Below is a small trained network, with its code and all its weights. Each question gives an input and a target symbol and asks what happens when units are switched off, that is, made to give their printed mean instead of their output.

import numpy as np


def w(rows, s, z=0):
    codes = np.array(rows[::2]) - 128.0
    scale = np.full(codes.shape[1], s)
    scale[-1] = z or s
    return codes * scale


def f(y):
    return np.maximum(y, 0)


def softmax(a):
    e = np.exp(a - a.max(-1, keepdims=True))
    return e / e.sum(-1, keepdims=True)


def log_softmax(a):
    a = a - a.max(-1, keepdims=True)
    return a - np.log(np.exp(a).sum(-1, keepdims=True))


def net(x, mask):
    ids = ['αβγδεζηθλμξπστφψ'.index(c) for c in x.split()]
    T = len(ids)
    res = E[ids] + P[:T]
    u = 0
    for l in range(3):
        q, k, v = (res @ M[l].T for M in (Q, K, V))
        z = softmax(np.where(np.tri(T) > 0, q @ k.T / 3**0.5, -1e9)) @ v
        res = res + np.where(mask[u], z, O[l][:, -1]) @ O[l][:, :-1]
        u += 1
        y = f(res @ A[l][:, :-1].T + A[l][:, -1])
        res = res + np.where(mask[u : u + 12], y, B[l][:, -1]) @ B[l][:, :-1]
        u += 12
    return log_softmax(res[-1] @ U[:, :-1].T + U[:, -1])


Q, K, V, O, A, B = {}, {}, {}, {}, {}, {}
E = w([
[150,228,97,116],'α',
[60,154,177,82],'β',
[129,151,93,152],'γ',
[90,86,72,156],'δ',
[147,220,123,162],'ε',
[22,192,134,250],'ζ',
[111,44,152,128],'η',
[84,189,117,41],'θ',
[66,105,160,99],'λ',
[143,174,97,151],'μ',
[157,89,28,137],'ξ',
[133,139,119,144],'π',
[189,133,152,114],'σ',
[207,221,128,119],'τ',
[132,67,175,131],'φ',
[143,157,126,146],'ψ',
],0.019)
P = w([
[84,72,2,75],'0',
[120,69,45,104],'1',
[143,74,79,119],'2',
[153,71,104,129],'3',
[160,71,117,136],'4',
[161,71,125,142],'5',
[164,77,128,143],'6',
[166,77,134,148],'7',
[169,77,149,150],'8',
[166,78,127,154],'9',
[168,93,110,153],'10',
],0.0069)
Q[0] = w([
[143,121,172,58],'0.h1',
[105,177,112,164],'0.h1',
[248,72,95,30],'0.h1',
],0.014)
K[0] = w([
[157,113,137,74],'0.h1',
[91,184,107,173],'0.h1',
[249,90,102,53],'0.h1',
],0.013)
V[0] = w([
[174,77,171,54],'0.h1',
[171,167,107,2],'0.h1',
[167,171,137,80],'0.h1',
],0.0067)
O[0] = w([
[106,95,60,110,2],'0.h1',
[133,147,5,153,41],'0.h1',
[104,84,106,110,41],'0.h1',
],0.012,0.0037)
A[0] = w([
[145,72,148,135,44],'0.n1',
[149,59,164,125,42],'0.n2',
[183,196,79,15,96],'0.n3',
[47,148,181,150,25],'0.n4',
[195,105,146,142,136],'0.n5',
[78,92,113,134,79],'0.n6',
[143,158,156,2,116],'0.n7',
[95,135,114,179,255],'0.n8',
[168,132,112,58,207],'0.n9',
[169,159,208,105,16],'0.n10',
[219,93,96,70,122],'0.n11',
[113,40,175,112,69],'0.n12',
],0.0098,0.0052)
B[0] = w([
[125,194,51,149,141],'0.n1',
[136,224,73,185,152],'0.n2',
[142,147,183,144,200],'0.n3',
[174,113,202,89,196],'0.n4',
[237,93,110,160,176],'0.n5',
[145,70,204,193,146],'0.n6',
[133,160,136,1,160],'0.n7',
[115,82,227,143,254],'0.n8',
[97,134,220,93,195],'0.n9',
[164,157,126,164,204],'0.n10',
[211,132,131,60,186],'0.n11',
[88,212,129,141,178],'0.n12',
],0.0077,0.0062)
Q[1] = w([
[19,209,76,155],'1.h1',
[14,90,2,219],'1.h1',
[211,87,209,205],'1.h1',
],0.0065)
K[1] = w([
[96,177,79,87],'1.h1',
[121,107,2,142],'1.h1',
[172,130,180,132],'1.h1',
],0.0092)
V[1] = w([
[126,115,73,121],'1.h1',
[7,254,228,7],'1.h1',
[78,169,93,81],'1.h1',
],0.0069)
O[1] = w([
[114,151,254,83,42],'1.h1',
[64,142,113,56,246],'1.h1',
[167,127,106,91,63],'1.h1',
],0.0083,0.014)
A[1] = w([
[50,105,118,174,83],'1.n1',
[70,185,205,160,2],'1.n2',
[56,56,112,124,118],'1.n3',
[188,174,140,60,66],'1.n4',
[105,36,45,92,108],'1.n5',
[214,187,88,67,24],'1.n6',
[146,177,199,254,62],'1.n7',
[111,194,128,78,25],'1.n8',
[166,104,119,78,111],'1.n9',
[180,108,88,113,119],'1.n10',
[212,133,95,114,62],'1.n11',
[152,80,123,208,111],'1.n12',
],0.0094,0.0066)
B[1] = w([
[150,115,254,122,199],'1.n1',
[84,29,54,61,199],'1.n2',
[150,149,245,116,209],'1.n3',
[152,236,158,72,186],'1.n4',
[182,73,156,137,212],'1.n5',
[197,220,225,224,182],'1.n6',
[205,20,145,136,254],'1.n7',
[152,119,49,112,193],'1.n8',
[185,52,164,91,167],'1.n9',
[145,138,102,93,170],'1.n10',
[79,64,120,103,164],'1.n11',
[227,191,182,130,215],'1.n12',
],0.0075,0.0063)
Q[2] = w([
[198,134,116,160],'2.h1',
[149,184,138,254],'2.h1',
[166,99,116,209],'2.h1',
],0.0068)
K[2] = w([
[254,134,182,86],'2.h1',
[136,138,175,141],'2.h1',
[188,61,139,135],'2.h1',
],0.0088)
V[2] = w([
[158,214,217,69],'2.h1',
[174,162,45,40],'2.h1',
[2,101,166,119],'2.h1',
],0.0064)
O[2] = w([
[184,199,254,107,254],'2.h1',
[141,129,12,99,126],'2.h1',
[112,123,150,177,53],'2.h1',
],0.009,0.0085)
A[2] = w([
[123,118,110,149,5],'2.n1',
[96,24,59,193,45],'2.n2',
[87,70,79,250,106],'2.n3',
[178,77,79,144,128],'2.n4',
[169,116,181,130,48],'2.n5',
[49,128,125,195,50],'2.n6',
[161,147,168,135,58],'2.n7',
[191,140,27,126,66],'2.n8',
[47,135,172,253,127],'2.n9',
[186,80,138,67,60],'2.n10',
[143,59,68,124,92],'2.n11',
[254,125,75,70,73],'2.n12',
],0.0098,0.011)
B[2] = w([
[178,62,119,94,128],'2.n1',
[106,186,109,128,150],'2.n2',
[253,142,155,154,142],'2.n3',
[173,102,187,64,163],'2.n4',
[98,125,68,161,206],'2.n5',
[97,107,88,141,136],'2.n6',
[129,109,98,151,187],'2.n7',
[113,166,240,152,160],'2.n8',
[129,101,88,115,196],'2.n9',
[61,145,80,127,203],'2.n10',
[136,150,100,186,154],'2.n11',
[116,98,91,150,249],'2.n12',
],0.012,0.016)
U = w([
[80,156,88,148,149],'α',
[145,118,87,63,149],'β',
[113,126,90,131,101],'γ',
[48,125,72,149,194],'δ',
[145,157,52,175,1],'ε',
[56,59,75,109,13],'ζ',
[177,124,146,225,79],'η',
[107,108,94,88,156],'θ',
[151,100,169,34,91],'λ',
[122,129,96,128,76],'μ',
[100,102,13,143,103],'ξ',
[134,105,182,80,196],'π',
[248,47,97,33,28],'σ',
[218,157,150,100,162],'τ',
[140,99,128,84,124],'φ',
[122,114,108,107,117],'ψ',
],0.012,0.0044)

Each question gives the input, a string of symbols that net reads in full, and the target symbol t.
The units are the heads (3 rows each of Q, K, V and O) and the neurons (one row each of A and B). Each row of codes is followed by its name. A weight is (code - 128) times the scale printed after its matrix; where a second scale follows, it is the last column's (O, A, B and U).
mask holds one flag per unit, layer by layer, with each layer's heads first. A switched-off unit (its flag False) gives its mean, the last column of its rows in O or B, instead of its output. The means were averaged over made-up inputs and are rounded, as every weight is.
A unit's drop is (log p(t) with every unit on - log p(t) with that unit switched off) / (log p(t) with every unit on - log p(t) with every unit switched off).
The circuit of an input: a set's keep is (log p(t) with only the set's units on - log p(t) with every unit switched off) / (log p(t) with every unit on - log p(t) with every unit switched off). Starting from the 12 units with the biggest drops (on a tie, the unit counted first), units are removed one at a time, each time the one whose removal leaves the highest keep (on an exact tie, the one counted first), for as long as the keep stays at least 0.8.
units of the circuit, in order: the units of the circuit, biggest drop first
most important unit: the unit with the biggest drop
top k neurons: the k neurons with the biggest drops, biggest first
top k neurons in layer l: the k neurons of layer l with the biggest drops, biggest first
input γ μ ξ η φ, target σ: units of the circuit, in order	1.h1, 2.n4, 1.n7, 0.n5
input α π δ φ, target η: units of the circuit, in order	1.h1, 0.n5
input ξ δ δ δ ψ, target η: top 2 neurons	1.n12, 1.n2
input λ δ δ ξ φ, target σ: units of the circuit, in order	1.h1, 0.n5, 2.n4, 1.n7
input ε α δ β ξ ξ η, target σ: units of the circuit, in order	0.h1, 2.h1, 0.n5, 2.n4
input ζ ε γ ζ φ δ η, target η: top 2 neurons in layer 0	0.n2, 0.n1
input δ δ δ α α θ θ α ε φ, target τ: top 4 neurons in layer 2	2.n10, 2.n12, 2.n5, 2.n9
input ξ η φ π, target σ: top 2 neurons	1.n3, 1.n1
input β α δ δ ξ φ π ψ ψ, target σ: most important unit	1.h1
input δ θ δ φ ψ, target η: top 2 neurons	1.n2, 0.n12
input φ γ ζ π ξ δ δ δ, target δ: top 2 neurons	0.n4, 1.n7
input δ π π δ η ψ ξ π, target σ: top 2 neurons	0.n5, 1.n6
input ζ δ α δ β π ψ α ψ δ λ, target λ: top 3 neurons	2.n5, 1.n3, 2.n12
input δ ζ τ ξ α, target α: top 2 neurons	2.n8, 0.n4
input δ φ ξ φ θ α φ α ζ, target ζ: top 3 neurons	0.n4, 1.n2, 2.n10
input δ φ γ, target η: units of the circuit, in order	1.h1, 2.h1
input δ φ θ δ δ μ ξ η ζ, target ζ: top 2 neurons in layer 2	2.n10, 2.n5
input δ ξ γ σ μ α ζ δ π τ ε, target ε: most important unit	0.n10
input δ ψ μ, target η: units of the circuit, in order	1.h1, 0.n7, 2.n4
input μ ξ λ ζ δ δ δ ξ ζ, target σ: top 3 neurons	1.n2, 0.n10, 2.n3
input ψ τ τ ξ ψ η, target σ: most important unit	0.h1
input δ δ μ η β φ φ γ φ θ, target β: top 3 neurons	1.n8, 0.n7, 2.n12
input β π π ζ μ λ σ α δ, target δ: units of the circuit, in order	1.h1, 0.h1, 2.h1, 1.n7
input ζ μ δ ξ, target ξ: top 4 neurons in layer 2	2.n11, 2.n10, 2.n12, 2.n2
input δ β ζ δ ξ, target ξ: top 4 neurons	2.n11, 1.n3, 2.n10, 0.n11
input δ π δ π ε ζ δ η β, target β: top 3 neurons	0.n7, 1.n8, 1.n2
input δ π δ ε, target η: most important unit	1.h1
